Below is a small trained network, with its code and all its weights. Each question gives an input and a class and asks what happens when units are switched off, that is, made to give their printed mean instead of their output.

import numpy as np


def w(rows, s, z=0):
    codes = np.array(rows[::2]) - 128.0
    scale = np.full(codes.shape[1], s)
    scale[-1] = z or s
    return codes * scale


def norm(h):
    return h / np.sqrt((h * h).mean(-1, keepdims=True) + 1e-5)


def f(y):
    return y / 2 * (1 + np.tanh(0.7978845608 * (y + 0.044715 * y**3)))


def log_softmax(a):
    a = a - a.max(-1, keepdims=True)
    return a - np.log(np.exp(a).sum(-1, keepdims=True))


def net(x, mask):
    res = np.array(x, float).reshape(1, 4) / 4 @ E
    u = 0
    for l in range(4):
        y = f(norm(res) @ A[l][:, :-1].T + A[l][:, -1])
        res = res + np.where(mask[u : u + 10], y, B[l][:, -1]) @ B[l][:, :-1]
        u += 10
    return log_softmax(norm(res)[-1] @ U[:, :-1].T + U[:, -1])


A, B = {}, {}
E = w([
[48,63,109],'x0',
[217,82,126],'x1',
[208,60,254],'x2',
[102,21,142],'x3',
],0.0016)
A[0] = w([
[230,202,96,131],'0.n0',
[129,106,134,129],'0.n1',
[149,219,134,71],'0.n2',
[12,246,127,153],'0.n3',
[110,111,150,99],'0.n4',
[205,47,35,175],'0.n5',
[158,21,237,189],'0.n6',
[55,47,40,1],'0.n7',
[90,24,107,11],'0.n8',
[111,87,3,46],'0.n9',
],0.0043,0.00079)
B[0] = w([
[92,103,160,177],'0.n0',
[104,105,78,131],'0.n1',
[156,67,115,150],'0.n2',
[80,236,47,222],'0.n3',
[89,157,101,128],'0.n4',
[97,60,80,159],'0.n5',
[17,254,129,250],'0.n6',
[103,104,153,156],'0.n7',
[157,140,110,147],'0.n8',
[128,95,160,145],'0.n9',
],0.0039,0.0022)
A[1] = w([
[138,155,153,109],'1.n0',
[196,79,100,44],'1.n1',
[140,106,208,252],'1.n2',
[194,179,111,163],'1.n3',
[171,154,156,88],'1.n4',
[94,155,147,76],'1.n5',
[196,227,151,238],'1.n6',
[182,178,94,145],'1.n7',
[255,244,194,210],'1.n8',
[152,166,133,197],'1.n9',
],0.005,0.0013)
B[1] = w([
[107,125,119,136],'1.n0',
[163,77,130,91],'1.n1',
[83,205,134,181],'1.n2',
[76,73,109,151],'1.n3',
[79,29,188,123],'1.n4',
[166,123,182,151],'1.n5',
[2,128,139,228],'1.n6',
[72,114,89,148],'1.n7',
[69,90,143,254],'1.n8',
[68,132,151,162],'1.n9',
],0.0048,0.0023)
A[2] = w([
[96,199,254,202],'2.n0',
[76,107,160,87],'2.n1',
[63,198,139,167],'2.n2',
[103,121,109,52],'2.n3',
[84,94,17,152],'2.n4',
[203,85,73,249],'2.n5',
[136,6,75,166],'2.n6',
[69,83,114,196],'2.n7',
[29,205,139,190],'2.n8',
[181,89,137,69],'2.n9',
],0.0065,0.0015)
B[2] = w([
[252,179,150,211],'2.n0',
[70,230,197,151],'2.n1',
[195,83,101,209],'2.n2',
[105,153,144,131],'2.n3',
[164,15,106,172],'2.n4',
[154,6,180,132],'2.n5',
[166,45,208,139],'2.n6',
[239,166,220,166],'2.n7',
[224,93,54,253],'2.n8',
[113,203,191,112],'2.n9',
],0.0027,0.0068)
A[3] = w([
[34,151,168,49],'3.n0',
[166,48,211,208],'3.n1',
[244,11,125,168],'3.n2',
[107,146,176,72],'3.n3',
[57,144,102,26],'3.n4',
[120,155,238,249],'3.n5',
[55,243,129,72],'3.n6',
[109,3,159,166],'3.n7',
[151,108,25,198],'3.n8',
[8,198,3,137],'3.n9',
],0.0047,0.0012)
B[3] = w([
[67,155,202,111],'3.n0',
[156,182,150,188],'3.n1',
[150,98,214,229],'3.n2',
[82,179,63,114],'3.n3',
[97,129,118,107],'3.n4',
[133,213,3,209],'3.n5',
[137,31,229,169],'3.n6',
[195,166,188,176],'3.n7',
[105,111,203,238],'3.n8',
[87,34,48,252],'3.n9',
],0.0029,0.0019)
U = w([
[112,148,145,72],'0',
[91,110,153,2],'1',
[99,114,149,5],'2',
[212,8,206,157],'3',
[104,233,188,149],'4',
[53,89,133,156],'5',
[111,82,5,165],'6',
[255,201,136,157],'7',
],0.011,0.0089)

Each question gives the input, the list of numbers given to net, and the class t.
The units are the neurons (one row each of A and B). Each row of codes is followed by its name. A weight is (code - 128) times the scale printed after its matrix; where a second scale follows, it is the last column's (A, B and U).
mask holds one flag per neuron, layer by layer. A switched-off neuron (its flag False) gives its mean, the last column of its row in B, instead of its output. The means were averaged over made-up inputs and are rounded, as every weight is.
A unit's drop is (log p(t) with every unit on - log p(t) with that unit switched off) / (log p(t) with every unit on - log p(t) with every unit switched off).
The circuit of an input: a set's keep is (log p(t) with only the set's units on - log p(t) with every unit switched off) / (log p(t) with every unit on - log p(t) with every unit switched off). Starting from the 12 units with the biggest drops (on a tie, the unit counted first), units are removed one at a time, each time the one whose removal leaves the highest keep (on an exact tie, the one counted first), for as long as the keep stays at least 0.8.
units of the circuit, in order: the units of the circuit, biggest drop first
k most important neurons: the k neurons with the biggest drops, biggest first
k most important neurons of layer l: the k neurons of layer l with the biggest drops, biggest first
drop when u is switched off: that unit's drop, to one decimal
input [-7,4,0,-4], class 5: units of the circuit, in order	[1.n8, 1.n6]
input [-1,-2,1,-1], class 5: units of the circuit, in order	[1.n6, 0.n5, 0.n6]
input [-1,6,-4,-8], class 3: 2 most important neurons	[0.n6, 0.n2]
input [-8,-5,0,-5], class 5: units of the circuit, in order	[1.n6, 1.n8, 0.n6]
input [-4,4,5,-2], class 4: 2 most important neurons	[0.n3, 1.n8]
input [-1,7,0,-5], class 3: 4 most important neurons	[0.n6, 1.n1, 2.n6, 0.n5]
input [-5,2,2,-3], class 4: most important neuron	[0.n3]
input [-8,2,-3,0], class 5: 2 most important neurons	[1.n8, 2.n0]
input [-1,-7,8,-7], class 4: 2 most important neurons of layer 1	[1.n6, 1.n8]
input [-2,8,3,2], class 4: 2 most important neurons of layer 0	[0.n6, 0.n7]
input [-2,-7,-1,0], class 6: 2 most important neurons of layer 0	[0.n3, 0.n6]
input [-8,5,2,8], class 7: 4 most important neurons	[0.n3, 0.n5, 0.n6, 2.n0]
input [-3,-3,-6,8], class 3: 2 most important neurons	[0.n6, 1.n2]
input [-7,-2,-6,-1], class 5: most important neuron	[2.n0]
input [-5,-8,4,0], class 5: 3 most important neurons	[1.n6, 1.n8, 0.n7]
input [-3,2,-2,-3], class 5: 3 most important neurons of layer 2	[2.n0, 2.n8, 2.n2]
input [-2,-8,6,-6], class 5: 3 most important neurons	[1.n6, 1.n8, 0.n6]
input [6,7,8,0], class 7: drop when 0.n6 is switched off	0.2
input [1,0,-2,2], class 3: drop when 0.n6 is switched off	0.3
input [-7,-4,-3,-7], class 6: drop when 0.n3 is switched off	0.2
input [8,6,-4,-5], class 3: drop when 0.n6 is switched off	0.1
input [5,-4,7,-7], class 4: most important neuron of layer 0	[0.n5]
